Here is a tiny trained network, its code and every weight. The questions are about switching its units off for an input and a class, where a switched-off unit gives its printed mean instead of its output.

import numpy as np


def w(rows, s, z=0):
    codes = np.array(rows[::2]) - 128.0
    scale = np.full(codes.shape[1], s)
    scale[-1] = z or s
    return codes * scale


def f(y):
    return y / 2 * (1 + np.tanh(0.7978845608 * (y + 0.044715 * y**3)))


def log_softmax(a):
    a = a - a.max(-1, keepdims=True)
    return a - np.log(np.exp(a).sum(-1, keepdims=True))


def net(x, mask):
    res = np.array(x, float).reshape(1, 4) / 4 @ E
    y = f(res @ A[0][:, :-1].T + A[0][:, -1])
    res = res + np.where(mask, y, B[0][:, -1]) @ B[0][:, :-1]
    return log_softmax(res[-1] @ U[:, :-1].T + U[:, -1])


A, B = {}, {}
E = w([
[93,2,52,178],'x0',
[118,118,130,123],'x1',
[63,180,61,84],'x2',
[194,79,111,61],'x3',
],0.0085)
A[0] = w([
[164,82,212,169,46],'neuron 0',
[177,98,161,139,2],'neuron 1',
[214,219,174,140,177],'neuron 2',
[187,113,88,108,69],'neuron 3',
[132,214,137,57,177],'neuron 4',
[193,198,134,128,165],'neuron 5',
[154,80,151,183,168],'neuron 6',
[139,177,27,118,87],'neuron 7',
[154,117,143,158,223],'neuron 8',
[171,91,187,178,29],'neuron 9',
[38,137,39,133,129],'neuron 10',
[134,72,23,198,142],'neuron 11',
[73,169,142,208,106],'neuron 12',
[173,107,120,30,89],'neuron 13',
[152,222,192,99,182],'neuron 14',
[59,27,6,180,178],'neuron 15',
[121,14,124,121,141],'neuron 16',
[161,172,192,91,185],'neuron 17',
],0.012,0.0046)
B[0] = w([
[45,71,87,62,159],'neuron 0',
[32,157,161,156,135],'neuron 1',
[175,70,75,147,213],'neuron 2',
[102,134,211,157,135],'neuron 3',
[166,25,135,106,196],'neuron 4',
[117,72,82,128,179],'neuron 5',
[154,94,85,77,166],'neuron 6',
[80,86,91,74,148],'neuron 7',
[171,116,121,40,159],'neuron 8',
[1,108,106,48,150],'neuron 9',
[140,63,152,85,189],'neuron 10',
[182,71,112,153,201],'neuron 11',
[219,104,200,179,165],'neuron 12',
[189,154,205,220,158],'neuron 13',
[162,47,63,133,215],'neuron 14',
[188,67,92,112,248],'neuron 15',
[188,107,108,196,185],'neuron 16',
[203,24,95,140,193],'neuron 17',
],0.0088,0.013)
U = w([
[157,107,45,119,254],'0',
[161,82,75,166,104],'1',
[74,74,54,27,215],'2',
[186,97,168,210,249],'3',
[153,120,93,75,100],'4',
[34,160,215,106,2],'5',
[77,221,139,82,2],'6',
[40,254,110,92,2],'7',
],0.01,0.0053)

Each question gives the input, the list of numbers given to net, and the class t.
The units are the neurons (one row each of A and B). Each row of codes is followed by its name. A weight is (code - 128) times the scale printed after its matrix; where a second scale follows, it is the last column's (A, B and U).
mask holds one flag per neuron, in row order. A switched-off neuron (its flag False) gives its mean, the last column of its row in B, instead of its output. The means were averaged over made-up inputs and are rounded, as every weight is.
A unit's drop is (log p(t) with every unit on - log p(t) with that unit switched off) / (log p(t) with every unit on - log p(t) with every unit switched off).
The circuit of an input: a set's keep is (log p(t) with only the set's units on - log p(t) with every unit switched off) / (log p(t) with every unit on - log p(t) with every unit switched off). Starting from the 12 units with the biggest drops (on a tie, the unit counted first), units are removed one at a time, each time the one whose removal leaves the highest keep (on an exact tie, the one counted first), for as long as the keep stays at least 0.8.
circuit, biggest first: the units of the circuit, biggest drop first
most important unit: the unit with the biggest drop
top k neurons: the k neurons with the biggest drops, biggest first
drop when u is switched off: that unit's drop, to one decimal
input [-7,-4,-6,-5], class 1: circuit, biggest first	[neuron 2; neuron 14]
input [2,-5,7,-8], class 3: circuit, biggest first	[neuron 12]
input [5,-1,-8,-3], class 2: circuit, biggest first	[neuron 9; neuron 0]
input [-8,-1,-3,-7], class 1: circuit, biggest first	[neuron 14; neuron 2]
input [0,-3,4,-1], class 2: circuit, biggest first	[neuron 16; neuron 13]
input [-4,-1,-6,-6], class 2: circuit, biggest first	[neuron 0; neuron 9]
input [7,-5,5,8], class 3: circuit, biggest first	[neuron 13; neuron 3; neuron 16]
input [3,-3,-6,0], class 2: circuit, biggest first	[neuron 9; neuron 0]
input [-8,-7,-3,-3], class 1: circuit, biggest first	[neuron 17; neuron 14]
input [4,2,1,-7], class 3: circuit, biggest first	[neuron 12; neuron 14]
input [8,-7,8,7], class 1: circuit, biggest first	[neuron 16; neuron 11]
input [-8,-4,3,1], class 1: top 2 neurons	[neuron 17; neuron 4]
input [4,6,-8,7], class 2: top 3 neurons	[neuron 9; neuron 0; neuron 6]
input [-8,-6,8,8], class 1: most important unit	neuron 13
input [-8,6,-2,-8], class 1: top 3 neurons	[neuron 14; neuron 2; neuron 5]
input [6,-5,-8,0], class 2: drop when neuron 0 is switched off	0.3
input [1,-1,2,-1], class 4: drop when neuron 14 is switched off	0.2
input [1,2,-6,3], class 2: drop when neuron 9 is switched off	0.2
